Below are the code and all the weights of a small trained network. Each question names an input and a class and asks about switching units off, where a switched-off unit gives its printed mean instead of its output.

import numpy as np


def w(rows, s, z=0):
    codes = np.array(rows[::2]) - 128.0
    scale = np.full(codes.shape[1], s)
    scale[-1] = z or s
    return codes * scale


def norm(h):
    return h / np.sqrt((h * h).mean(-1, keepdims=True) + 1e-5)


def f(y):
    return y / 2 * (1 + np.tanh(0.7978845608 * (y + 0.044715 * y**3)))


def log_softmax(a):
    a = a - a.max(-1, keepdims=True)
    return a - np.log(np.exp(a).sum(-1, keepdims=True))


def net(x, mask):
    res = np.array(x, float).reshape(1, 3) / 4 @ E
    u = 0
    for l in range(4):
        y = f(norm(res) @ A[l][:, :-1].T + A[l][:, -1])
        res = res + np.where(mask[u : u + 14], y, B[l][:, -1]) @ B[l][:, :-1]
        u += 14
    return log_softmax(norm(res)[-1] @ U[:, :-1].T + U[:, -1])


A, B = {}, {}
E = w([
[189,78,227,31,170,25],'x0',
[54,9,174,227,38,60],'x1',
[193,48,179,231,254,195],'x2',
],0.00033)
A[0] = w([
[96,154,120,100,126,108,199],'L0N0',
[95,163,35,163,64,251,98],'L0N1',
[150,115,113,126,120,120,125],'L0N2',
[122,123,137,133,116,136,2],'L0N3',
[123,113,139,126,109,129,20],'L0N4',
[124,124,136,133,115,137,23],'L0N5',
[143,144,152,155,147,137,63],'L0N6',
[136,118,110,124,125,127,126],'L0N7',
[126,127,128,146,136,117,124],'L0N8',
[132,98,114,125,112,136,125],'L0N9',
[135,138,120,101,155,110,215],'L0N10',
[120,137,123,123,130,122,174],'L0N11',
[84,6,136,217,55,38,119],'L0N12',
[178,118,219,203,221,156,114],'L0N13',
],0.0014)
B[0] = w([
[151,83,152,208,109,186,228],'L0N0',
[129,133,101,189,196,39,157],'L0N1',
[129,134,132,130,136,128,125],'L0N2',
[148,176,101,8,191,50,3],'L0N3',
[138,170,117,34,190,76,21],'L0N4',
[138,165,103,38,180,63,21],'L0N5',
[125,104,84,55,109,101,56],'L0N6',
[119,131,122,123,137,133,126],'L0N7',
[125,124,140,132,138,126,123],'L0N8',
[139,137,121,133,156,131,127],'L0N9',
[136,128,168,222,64,187,242],'L0N10',
[135,119,136,156,113,147,186],'L0N11',
[61,166,191,107,164,183,231],'L0N12',
[133,76,67,94,50,150,143],'L0N13',
],0.0011,0.0006)
A[1] = w([
[175,60,212,21,169,14,58],'L1N0',
[114,111,128,132,141,113,95],'L1N1',
[120,126,163,151,176,114,100],'L1N2',
[119,113,131,132,143,113,117],'L1N3',
[184,59,212,12,180,14,53],'L1N4',
[190,59,216,3,179,12,59],'L1N5',
[50,206,71,44,60,20,53],'L1N6',
[118,112,127,134,148,110,105],'L1N7',
[220,216,38,45,217,167,56],'L1N8',
[196,212,51,43,221,156,11],'L1N9',
[49,203,73,47,61,25,50],'L1N10',
[124,140,128,114,114,141,125],'L1N11',
[212,218,42,39,223,165,36],'L1N12',
[129,167,90,73,197,124,16],'L1N13',
],0.002,0.0011)
B[1] = w([
[92,171,62,215,121,143,102],'L1N0',
[148,146,132,130,91,153,98],'L1N1',
[157,106,104,93,59,181,111],'L1N2',
[142,136,137,123,110,149,112],'L1N3',
[98,172,51,219,134,142,99],'L1N4',
[96,178,44,223,141,125,111],'L1N5',
[218,5,130,150,183,236,93],'L1N6',
[152,136,133,122,88,145,100],'L1N7',
[46,95,208,150,78,94,100],'L1N8',
[68,88,200,177,88,131,55],'L1N9',
[213,12,135,157,186,230,91],'L1N10',
[137,138,112,151,143,123,130],'L1N11',
[54,86,205,161,81,111,84],'L1N12',
[129,93,156,165,135,137,3],'L1N13',
],0.0012,0.00076)
A[2] = w([
[172,79,133,119,170,147,105],'L2N0',
[127,130,120,125,131,134,135],'L2N1',
[233,167,38,96,185,119,41],'L2N2',
[108,174,110,160,122,97,114],'L2N3',
[161,197,136,4,157,52,9],'L2N4',
[122,131,115,100,115,142,105],'L2N5',
[93,113,142,132,92,105,84],'L2N6',
[103,166,52,169,128,139,126],'L2N7',
[67,101,169,140,80,89,82],'L2N8',
[128,140,124,107,139,140,114],'L2N9',
[163,56,223,76,126,83,90],'L2N10',
[174,89,142,124,174,139,91],'L2N11',
[124,129,130,135,130,120,138],'L2N12',
[191,72,140,124,182,147,99],'L2N13',
],0.0028,0.0013)
B[2] = w([
[139,109,83,74,61,140,98],'L2N0',
[130,99,135,129,139,104,131],'L2N1',
[56,109,220,182,161,183,84],'L2N2',
[108,175,81,119,84,170,172],'L2N3',
[240,129,172,100,126,49,2],'L2N4',
[160,94,130,194,136,134,102],'L2N5',
[149,124,185,125,171,202,138],'L2N6',
[156,214,43,157,225,40,225],'L2N7',
[91,121,237,128,201,245,195],'L2N8',
[124,73,126,180,125,85,97],'L2N9',
[77,203,58,229,181,118,139],'L2N10',
[104,117,79,71,38,141,83],'L2N11',
[130,131,123,119,137,133,139],'L2N12',
[133,96,52,55,21,173,108],'L2N13',
],0.0012,0.00073)
A[3] = w([
[123,184,33,176,188,65,95],'L3N0',
[35,152,210,149,139,161,113],'L3N1',
[141,141,186,79,91,144,140],'L3N2',
[166,116,103,106,197,88,3],'L3N3',
[254,125,237,12,160,10,21],'L3N4',
[83,121,238,104,133,153,110],'L3N5',
[139,72,171,115,58,109,223],'L3N6',
[127,178,42,169,183,62,92],'L3N7',
[122,167,125,121,156,173,86],'L3N8',
[55,231,208,180,190,40,124],'L3N9',
[85,132,229,98,126,152,118],'L3N10',
[161,63,73,55,72,174,103],'L3N11',
[147,70,85,59,67,160,115],'L3N12',
[234,160,17,71,88,45,142],'L3N13',
],0.0027,0.0022)
B[3] = w([
[97,212,35,194,207,42,176],'L3N0',
[155,49,219,156,193,203,207],'L3N1',
[101,98,70,197,164,76,131],'L3N2',
[44,126,146,144,74,147,59],'L3N3',
[233,254,171,67,50,54,86],'L3N4',
[56,132,145,243,212,175,160],'L3N5',
[164,192,74,130,204,143,181],'L3N6',
[84,208,50,191,195,60,161],'L3N7',
[129,47,143,163,102,69,129],'L3N8',
[190,74,74,71,58,186,252],'L3N9',
[76,110,132,237,209,156,158],'L3N10',
[225,72,8,67,59,179,148],'L3N11',
[212,109,28,102,86,171,143],'L3N12',
[100,58,210,203,184,234,158],'L3N13',
],0.0017,0.0018)
U = w([
[3,2,254,254,254,254,254],'0',
[2,254,2,254,254,4,254],'1',
[254,1,2,3,2,254,254],'2',
[254,253,254,3,2,2,196],'3',
[6,75,247,2,2,4,2],'4',
[8,74,246,2,3,4,2],'5',
[7,74,247,2,2,4,2],'6',
[7,75,247,2,2,4,2],'7',
],0.0036)

Each question gives the input, the list of numbers given to net, and the class t.
The units are the neurons (one row each of A and B). Each row of codes is followed by its name. A weight is (code - 128) times the scale printed after its matrix; where a second scale follows, it is the last column's (A, B and U).
mask holds one flag per neuron, layer by layer. A switched-off neuron (its flag False) gives its mean, the last column of its row in B, instead of its output. The means were averaged over made-up inputs and are rounded, as every weight is.
A unit's drop is (log p(t) with every unit on - log p(t) with that unit switched off) / (log p(t) with every unit on - log p(t) with every unit switched off).
The circuit of an input: a set's keep is (log p(t) with only the set's units on - log p(t) with every unit switched off) / (log p(t) with every unit on - log p(t) with every unit switched off). Starting from the 12 units with the biggest drops (on a tie, the unit counted first), units are removed one at a time, each time the one whose removal leaves the highest keep (on an exact tie, the one counted first), for as long as the keep stays at least 0.8.
units of the circuit, in order: the units of the circuit, biggest drop first
most important unit: the unit with the biggest drop
k most important neurons of layer l: the k neurons of layer l with the biggest drops, biggest first
drop when u is switched off: that unit's drop, to one decimal
input [1,-2,-3], class 3: units of the circuit, in order => L2N4, L3N4
input [7,5,-2], class 1: most important unit => L1N5
input [2,-2,-2], class 3: units of the circuit, in order => L3N4, L2N4
input [7,-3,8], class 2: units of the circuit, in order => L2N13, L2N11
input [2,3,-1], class 3: 2 most important neurons of layer 2 => L2N4, L2N2
input [4,-7,8], class 2: 2 most important neurons of layer 0 => L0N13, L0N12
input [-5,7,-7], class 0: 2 most important neurons of layer 0 => L0N12, L0N13
input [-3,-6,-5], class 0: 2 most important neurons of layer 1 => L1N8, L1N12
input [-6,-6,-2], class 0: 3 most important neurons of layer 1 => L1N8, L1N12, L1N9
input [1,7,8], class 2: 2 most important neurons of layer 3 => L3N13, L3N11
input [-3,-1,4], class 2: 3 most important neurons of layer 2 => L2N8, L2N13, L2N0
input [-4,-8,-8], class 0: 4 most important neurons of layer 1 => L1N8, L1N12, L1N9, L1N2
input [5,7,8], class 2: 3 most important neurons of layer 3 => L3N13, L3N0, L3N7
input [5,8,-7], class 0: most important unit => L0N12
input [-8,2,6], class 1: 2 most important neurons of layer 1 => L1N6, L1N10
input [0,-2,4], class 2: 2 most important neurons of layer 2 => L2N13, L2N7
input [7,5,-6], class 1: drop when L1N0 is switched off => 1.2
input [1,3,-8], class 2: drop when L1N6 is switched off => 0.2
input [1,-6,-3], class 0: drop when L2N8 is switched off => 0.0
input [-4,1,2], class 1: most important unit => L2N7
input [-8,8,-6], class 0: 2 most important neurons of layer 1 => L1N5, L1N4
